Below is a small trained network, with its code and all its weights. Each question gives an input and a class and asks what happens when units are switched off, that is, made to give their printed mean instead of their output.

import numpy as np


def w(rows, s, z=0):
    codes = np.array(rows[::2]) - 128.0
    scale = np.full(codes.shape[1], s)
    scale[-1] = z or s
    return codes * scale


def f(y):
    return np.maximum(y, 0)


def log_softmax(a):
    a = a - a.max(-1, keepdims=True)
    return a - np.log(np.exp(a).sum(-1, keepdims=True))


def net(x, mask):
    res = np.array(x, float).reshape(1, 2) / 4 @ E
    y = f(res @ A[0][:, :-1].T + A[0][:, -1])
    res = res + np.where(mask, y, B[0][:, -1]) @ B[0][:, :-1]
    return log_softmax(res[-1] @ U[:, :-1].T + U[:, -1])


A, B = {}, {}
E = w([
[157,101,183,208,148,56,132,35,82,76],'x0',
[133,86,144,250,7,121,127,210,155,214],'x1',
],0.015)
A[0] = w([
[111,48,177,99,129,144,110,123,60,148,248],'neuron 1',
[170,187,112,77,172,149,96,92,126,77,81],'neuron 2',
[181,70,255,182,177,43,128,88,87,117,76],'neuron 3',
[181,162,130,104,175,129,109,133,156,84,92],'neuron 4',
[233,120,202,199,163,49,114,100,24,117,71],'neuron 5',
[121,159,106,109,236,125,142,91,101,102,94],'neuron 6',
[155,43,170,221,74,144,41,132,125,178,72],'neuron 7',
[169,136,111,194,65,128,122,177,122,168,90],'neuron 8',
[171,133,173,121,57,66,53,224,191,132,204],'neuron 9',
[217,91,108,105,203,162,123,81,127,69,75],'neuron 10',
[68,149,148,102,137,219,98,187,184,114,206],'neuron 11',
[84,153,101,4,202,132,118,113,81,105,78],'neuron 12',
[148,39,153,183,50,105,67,182,156,170,167],'neuron 13',
[189,79,206,133,109,86,101,62,117,125,211],'neuron 14',
[120,90,159,106,109,169,97,145,60,117,226],'neuron 15',
[101,99,119,103,208,160,135,170,136,23,138],'neuron 16',
[67,176,69,49,135,161,102,229,199,183,79],'neuron 17',
[142,56,123,183,2,134,139,131,188,126,84],'neuron 18',
[118,120,94,199,117,96,188,164,202,175,108],'neuron 19',
[201,87,123,204,122,144,93,63,83,73,149],'neuron 20',
[56,198,15,126,149,211,33,186,228,168,99],'neuron 21',
[76,125,116,126,162,124,120,166,136,25,232],'neuron 22',
],0.008,0.012)
B[0] = w([
[126,239,161,213,171,192,112,26,254,52,204],'neuron 1',
[120,139,126,102,176,73,164,101,77,157,183],'neuron 2',
[177,95,173,122,58,121,91,210,72,95,206],'neuron 3',
[94,127,113,104,130,90,130,115,92,161,157],'neuron 4',
[159,76,181,135,103,159,124,219,75,125,203],'neuron 5',
[106,170,138,83,135,138,180,133,79,165,192],'neuron 6',
[112,140,115,111,177,77,154,154,89,140,213],'neuron 7',
[108,168,178,89,138,77,171,139,114,175,201],'neuron 8',
[130,150,144,151,141,158,159,94,144,161,230],'neuron 9',
[108,114,95,89,118,94,151,149,80,147,177],'neuron 10',
[151,176,168,129,114,201,69,133,147,103,213],'neuron 11',
[119,171,154,98,168,73,166,148,89,148,210],'neuron 12',
[113,173,151,133,203,113,137,150,156,182,254],'neuron 13',
[148,178,196,108,111,150,94,162,164,97,214],'neuron 14',
[158,215,129,142,152,191,143,41,175,79,190],'neuron 15',
[105,120,128,154,124,82,131,119,150,155,185],'neuron 16',
[159,77,146,121,126,163,105,207,71,106,215],'neuron 17',
[93,119,135,135,165,99,164,128,105,168,214],'neuron 18',
[132,153,125,89,172,105,177,123,110,175,194],'neuron 19',
[159,109,175,104,96,158,73,161,129,48,197],'neuron 20',
[188,79,167,134,71,131,47,211,61,83,214],'neuron 21',
[109,219,129,90,153,168,149,118,172,143,198],'neuron 22',
],0.01,0.019)
U = w([
[207,94,177,129,111,160,36,196,21,107,99],'0',
[56,137,140,112,206,58,227,127,49,203,55],'1',
[127,173,154,150,174,221,104,72,250,106,255],'2',
[84,92,128,146,103,131,82,124,105,138,90],'3',
[159,77,104,153,146,136,119,109,113,118,86],'4',
],0.011,0.006)

Each question gives the input, the list of numbers given to net, and the class t.
The units are the neurons (one row each of A and B). Each row of codes is followed by its name. A weight is (code - 128) times the scale printed after its matrix; where a second scale follows, it is the last column's (A, B and U).
mask holds one flag per neuron, in row order. A switched-off neuron (its flag False) gives its mean, the last column of its row in B, instead of its output. The means were averaged over made-up inputs and are rounded, as every weight is.
A unit's drop is (log p(t) with every unit on - log p(t) with that unit switched off) / (log p(t) with every unit on - log p(t) with every unit switched off).
most important unit: the unit with the biggest drop
k most important neurons: the k neurons with the biggest drops, biggest first
drop when u is switched off: that unit's drop, to one decimal
input [6,-6], class 0: 3 most important neurons -> (neuron 3; neuron 20; neuron 5)
input [2,4], class 1: most important unit -> neuron 11
input [4,-4], class 0: 2 most important neurons -> (neuron 13; neuron 3)
input [-2,-3], class 2: 3 most important neurons -> (neuron 7; neuron 18; neuron 8)
input [-7,-7], class 0: 3 most important neurons -> (neuron 21; neuron 17; neuron 11)
input [3,-1], class 2: 2 most important neurons -> (neuron 21; neuron 17)
input [-3,1], class 2: 2 most important neurons -> (neuron 3; neuron 5)
input [-7,-6], class 0: 2 most important neurons -> (neuron 21; neuron 17)
input [-3,3], class 2: 2 most important neurons -> (neuron 3; neuron 5)
input [1,4], class 1: 2 most important neurons -> (neuron 11; neuron 7)
input [-6,-5], class 0: drop when neuron 21 is switched off -> 1.9
input [-5,6], class 1: drop when neuron 19 is switched off -> 0.4
input [6,7], class 1: drop when neuron 7 is switched off -> 1.0
input [-2,8], class 1: drop when neuron 7 is switched off -> 0.0
input [1,-3], class 2: most important neuron -> (neuron 7)
